Below is a small trained network, with its code and all its weights. Each question gives an input and a class and asks what happens when units are switched off, that is, made to give their printed mean instead of their output.

import numpy as np


def w(rows, s, z=0):
    codes = np.array(rows[::2]) - 128.0
    scale = np.full(codes.shape[1], s)
    scale[-1] = z or s
    return codes * scale


def f(y):
    return y / 2 * (1 + np.tanh(0.7978845608 * (y + 0.044715 * y**3)))


def log_softmax(a):
    a = a - a.max(-1, keepdims=True)
    return a - np.log(np.exp(a).sum(-1, keepdims=True))


def net(x, mask):
    res = np.array(x, float).reshape(1, 5) / 4 @ E
    y = f(res @ A[0][:, :-1].T + A[0][:, -1])
    res = res + np.where(mask, y, B[0][:, -1]) @ B[0][:, :-1]
    return log_softmax(res[-1] @ U[:, :-1].T + U[:, -1])


A, B = {}, {}
E = w([
[134,230,230],'x0',
[254,117,128],'x1',
[153,198,110],'x2',
[100,33,229],'x3',
[246,138,190],'x4',
],0.0034)
A[0] = w([
[166,141,119,235],'n1',
[147,134,138,208],'n2',
[102,128,118,190],'n3',
[144,128,139,132],'n4',
[154,126,147,127],'n5',
[142,144,113,211],'n6',
[116,130,118,215],'n7',
[124,135,120,245],'n8',
[117,125,119,62],'n9',
[126,131,127,222],'n10',
[112,127,117,198],'n11',
[197,249,75,171],'n12',
[127,130,125,186],'n13',
[138,128,134,116],'n14',
[122,128,129,175],'n15',
[74,124,118,170],'n16',
[116,129,121,203],'n17',
[121,126,124,84],'n18',
[138,135,127,235],'n19',
[150,127,146,129],'n20',
[180,145,114,241],'n21',
[146,131,132,157],'n22',
[102,127,129,207],'n23',
[157,126,150,132],'n24',
[128,127,128,80],'n25',
[122,50,27,82],'n26',
[122,128,126,16],'n27',
[60,123,116,174],'n28',
[119,129,121,55],'n29',
[229,106,174,109],'n30',
[29,117,199,253],'n31',
[180,127,169,152],'n32',
[153,130,144,161],'n33',
[99,128,107,221],'n34',
[132,132,126,215],'n35',
[144,130,137,168],'n36',
[115,131,119,214],'n37',
[142,132,132,197],'n38',
],0.014,0.0028)
B[0] = w([
[82,130,113,184],'n1',
[99,136,115,161],'n2',
[135,97,137,158],'n3',
[121,145,123,132],'n4',
[122,161,121,136],'n5',
[101,108,110,165],'n6',
[123,103,125,163],'n7',
[104,97,118,175],'n8',
[150,129,133,113],'n9',
[114,115,123,164],'n10',
[130,101,127,158],'n11',
[43,80,54,252],'n12',
[122,119,125,149],'n13',
[125,139,126,125],'n14',
[123,121,128,144],'n15',
[150,91,167,170],'n16',
[125,107,127,158],'n17',
[139,127,132,117],'n18',
[101,117,118,171],'n19',
[121,156,121,134],'n20',
[68,132,111,199],'n21',
[114,139,122,141],'n22',
[118,101,138,163],'n23',
[121,165,120,139],'n24',
[133,132,130,115],'n25',
[214,114,34,199],'n26',
[147,137,136,102],'n27',
[157,84,183,185],'n28',
[148,132,133,110],'n29',
[133,255,137,198],'n30',
[27,97,163,254],'n31',
[120,204,109,167],'n32',
[111,153,118,146],'n33',
[136,77,129,176],'n34',
[113,118,122,161],'n35',
[114,139,121,144],'n36',
[122,101,126,163],'n37',
[110,132,120,155],'n38',
],0.055,0.0045)
U = w([
[97,123,77,76],'0',
[239,126,96,229],'1',
[231,184,241,11],'2',
[248,186,254,22],'3',
[109,240,152,212],'4',
[109,74,188,214],'5',
[240,179,245,2],'6',
],0.0047,0.0029)

Each question gives the input, the list of numbers given to net, and the class t.
The units are the neurons (one row each of A and B). Each row of codes is followed by its name. A weight is (code - 128) times the scale printed after its matrix; where a second scale follows, it is the last column's (A, B and U).
mask holds one flag per neuron, in row order. A switched-off neuron (its flag False) gives its mean, the last column of its row in B, instead of its output. The means were averaged over made-up inputs and are rounded, as every weight is.
A unit's drop is (log p(t) with every unit on - log p(t) with that unit switched off) / (log p(t) with every unit on - log p(t) with every unit switched off).
The circuit of an input: a set's keep is (log p(t) with only the set's units on - log p(t) with every unit switched off) / (log p(t) with every unit on - log p(t) with every unit switched off). Starting from the 12 units with the biggest drops (on a tie, the unit counted first), units are removed one at a time, each time the one whose removal leaves the highest keep (on an exact tie, the one counted first), for as long as the keep stays at least 0.8.
circuit, biggest first: the units of the circuit, biggest drop first
unit that matters most: the unit with the biggest drop
k most important neurons: the k neurons with the biggest drops, biggest first
drop of u: that unit's drop, to one decimal
input [-3,0,4,-3,-7], class 1: 2 most important neurons => n26, n31
input [2,-2,7,1,8], class 4: circuit, biggest first => n30
input [-4,-4,2,-3,-2], class 1: circuit, biggest first => n26, n31, n12
input [-8,-1,5,6,-2], class 1: 2 most important neurons => n26, n12
input [-8,-3,-6,-2,5], class 1: circuit, biggest first => n26, n12
input [-4,2,2,-3,-6], class 1: circuit, biggest first => n26, n31
input [-7,-3,-4,-1,2], class 1: circuit, biggest first => n26, n12
input [-4,2,1,-1,-6], class 1: 3 most important neurons => n26, n31, n12
input [7,5,1,-1,1], class 4: 2 most important neurons => n30, n32
input [-3,-3,2,2,1], class 5: 2 most important neurons => n30, n12
input [5,-2,1,6,2], class 4: 2 most important neurons => n12, n32
input [-4,-2,4,-4,-6], class 1: 2 most important neurons => n26, n31
input [-8,5,6,5,-8], class 1: drop of n26 => 0.3
input [-6,-5,-1,8,-5], class 5: unit that matters most => n31
input [5,0,6,5,7], class 4: drop of n34 => 0.0
input [3,-4,-1,-3,0], class 5: drop of n26 => 0.1
input [-8,4,-3,-4,-7], class 1: drop of n26 => 0.2
